Here is a tiny trained network, its code and every weight. The questions are about switching its units off for an input and a target symbol, where a switched-off unit gives its printed mean instead of its output.

import numpy as np


def w(rows, s, z=0):
    codes = np.array(rows[::2]) - 128.0
    scale = np.full(codes.shape[1], s)
    scale[-1] = z or s
    return codes * scale


def f(y):
    return np.maximum(y, 0)


def softmax(a):
    e = np.exp(a - a.max(-1, keepdims=True))
    return e / e.sum(-1, keepdims=True)


def log_softmax(a):
    a = a - a.max(-1, keepdims=True)
    return a - np.log(np.exp(a).sum(-1, keepdims=True))


def net(x, mask):
    ids = ['ΓΞΠΦαητ'.index(c) for c in x.split()]
    T = len(ids)
    res = E[ids] + P[:T]
    r = res
    for j in range(3):
        rows = slice(3 * j, 3 * j + 3)
        q, k, v = (r @ M[0][rows].T for M in (Q, K, V))
        z = softmax(np.where(np.tri(T) > 0, q @ k.T / 3**0.5, -1e9)) @ v
        o = O[0][rows]
        res = res + np.where(mask[j], z, o[:, -1]) @ o[:, :-1]
    y = f(res @ A[0][:, :-1].T + A[0][:, -1])
    res = res + np.where(mask[3:7], y, B[0][:, -1]) @ B[0][:, :-1]
    return log_softmax(res[-1] @ U[:, :-1].T + U[:, -1])


Q, K, V, O, A, B = {}, {}, {}, {}, {}, {}
E = w([
[205,193,105,99],'Γ',
[92,218,44,246],'Ξ',
[250,156,70,64],'Π',
[145,136,53,174],'Φ',
[189,106,144,205],'α',
[206,193,107,99],'η',
[130,199,170,158],'τ',
],0.013)
P = w([
[188,233,77,254],'0',
[163,212,87,215],'1',
[147,197,92,163],'2',
[132,179,99,124],'3',
[120,160,105,92],'4',
[105,149,100,64],'5',
],0.007)
Q[0] = w([
[136,129,18,142],'h0',
[69,47,149,147],'h0',
[242,174,165,4],'h0',
[61,119,142,92],'h1',
[96,243,99,205],'h1',
[173,65,75,152],'h1',
[229,165,189,112],'h2',
[108,26,108,111],'h2',
[203,231,81,129],'h2',
],0.029)
K[0] = w([
[41,156,96,163],'h0',
[179,198,158,154],'h0',
[68,50,197,57],'h0',
[142,144,99,191],'h1',
[2,142,71,101],'h1',
[146,113,213,84],'h1',
[61,104,87,108],'h2',
[136,182,130,197],'h2',
[99,33,149,104],'h2',
],0.032)
V[0] = w([
[247,98,83,161],'h0',
[21,56,101,127],'h0',
[114,210,84,45],'h0',
[54,132,93,145],'h1',
[161,71,174,203],'h1',
[71,172,158,129],'h1',
[219,74,122,131],'h2',
[145,17,179,109],'h2',
[82,172,226,65],'h2',
],0.016)
O[0] = w([
[217,47,175,121,247],'h0',
[46,133,57,77,21],'h0',
[59,86,160,204,122],'h0',
[183,88,103,92,116],'h1',
[120,111,37,151,129],'h1',
[199,131,107,118,110],'h1',
[139,95,9,136,180],'h2',
[232,58,102,160,46],'h2',
[212,158,212,171,11],'h2',
],0.014,0.016)
A[0] = w([
[156,69,82,140,2],'n0',
[96,250,34,225,81],'n1',
[186,209,186,10,136],'n2',
[188,132,248,29,93],'n3',
],0.011,0.0059)
B[0] = w([
[53,112,210,171,249],'n0',
[191,251,201,150,163],'n1',
[171,62,18,229,202],'n2',
[73,225,212,13,240],'n3',
],0.011)
U = w([
[147,133,166,82,75],'Γ',
[135,225,102,213,146],'Ξ',
[95,140,196,127,1],'Π',
[14,132,85,77,212],'Φ',
[139,82,171,254,142],'α',
[105,141,192,111,41],'η',
[251,139,92,62,250],'τ',
],0.0057,0.0059)

Each question gives the input, a string of symbols that net reads in full, and the target symbol t.
The units are the heads (3 rows each of Q, K, V and O) and the neurons (one row each of A and B). Each row of codes is followed by its name. A weight is (code - 128) times the scale printed after its matrix; where a second scale follows, it is the last column's (O, A, B and U).
mask holds one flag per unit, heads first, then neurons. A switched-off unit (its flag False) gives its mean, the last column of its rows in O or B, instead of its output. The means were averaged over made-up inputs and are rounded, as every weight is.
A unit's drop is (log p(t) with every unit on - log p(t) with that unit switched off) / (log p(t) with every unit on - log p(t) with every unit switched off).
The circuit of an input: a set's keep is (log p(t) with only the set's units on - log p(t) with every unit switched off) / (log p(t) with every unit on - log p(t) with every unit switched off). Starting from all 7 units, units are removed one at a time, each time the one whose removal leaves the highest keep (on an exact tie, the one counted first), for as long as the keep stays at least 0.8.
circuit, biggest first: the units of the circuit, biggest drop first
most important unit: the unit with the biggest drop
k most important neurons: the k neurons with the biggest drops, biggest first
which heads matter: for each layer, one digit per head in row order, 1 if its drop is at least 0.15 and else 0, layers parted by /
drop of u: that unit's drop, to one decimal
input Π α η α, target η: circuit, biggest first : n3, h0, h1
input α α τ τ Π η, target α: circuit, biggest first : h0, n3
input α α η Γ, target η: most important unit : n3
input Ξ α Φ α, target Φ: circuit, biggest first : h0, h1
input α α Ξ α, target Ξ: which heads matter : 110
input Φ Γ Φ τ Φ, target τ: which heads matter : 011
input α Γ η, target Π: circuit, biggest first : n3, h2, h1
input Π η Π η, target α: which heads matter : 101
input α Φ Φ η τ τ, target Ξ: 2 most important neurons : n2, n1
input α Φ Φ α Φ, target α: which heads matter : 001
input Φ Γ α τ, target τ: which heads matter : 100
input α α α α α η, target τ: which heads matter : 101
input Φ Φ τ η Ξ Ξ, target Ξ: which heads matter : 100
input Ξ Φ τ, target Φ: most important unit : h2
input τ α α α α, target α: which heads matter : 011
input Ξ τ α τ Γ Ξ, target τ: which heads matter : 010
input α τ Γ, target Ξ: 2 most important neurons : n1, n2
input Π Π Ξ α Φ α, target Φ: which heads matter : 110
input Φ α τ Γ, target Ξ: which heads matter : 100
input Π η Π η Π, target η: most important unit : h1
input Ξ η η Γ, target η: circuit, biggest first : h2, n3
input τ τ α τ Φ Π, target Φ: which heads matter : 100
input Γ Φ τ τ η, target Ξ: which heads matter : 100
input α Γ α Γ, target τ: 2 most important neurons : n2, n0
input Γ α Φ τ, target Φ: circuit, biggest first : h2, h0
input α Γ τ α Γ Γ, target Π: which heads matter : 111
input α τ τ τ α, target τ: most important unit : h1
input η Φ τ α α α, target α: 2 most important neurons : n3, n0
input η τ Φ, target Φ: which heads matter : 101
input α Π τ, target α: drop of n3 : 0.2
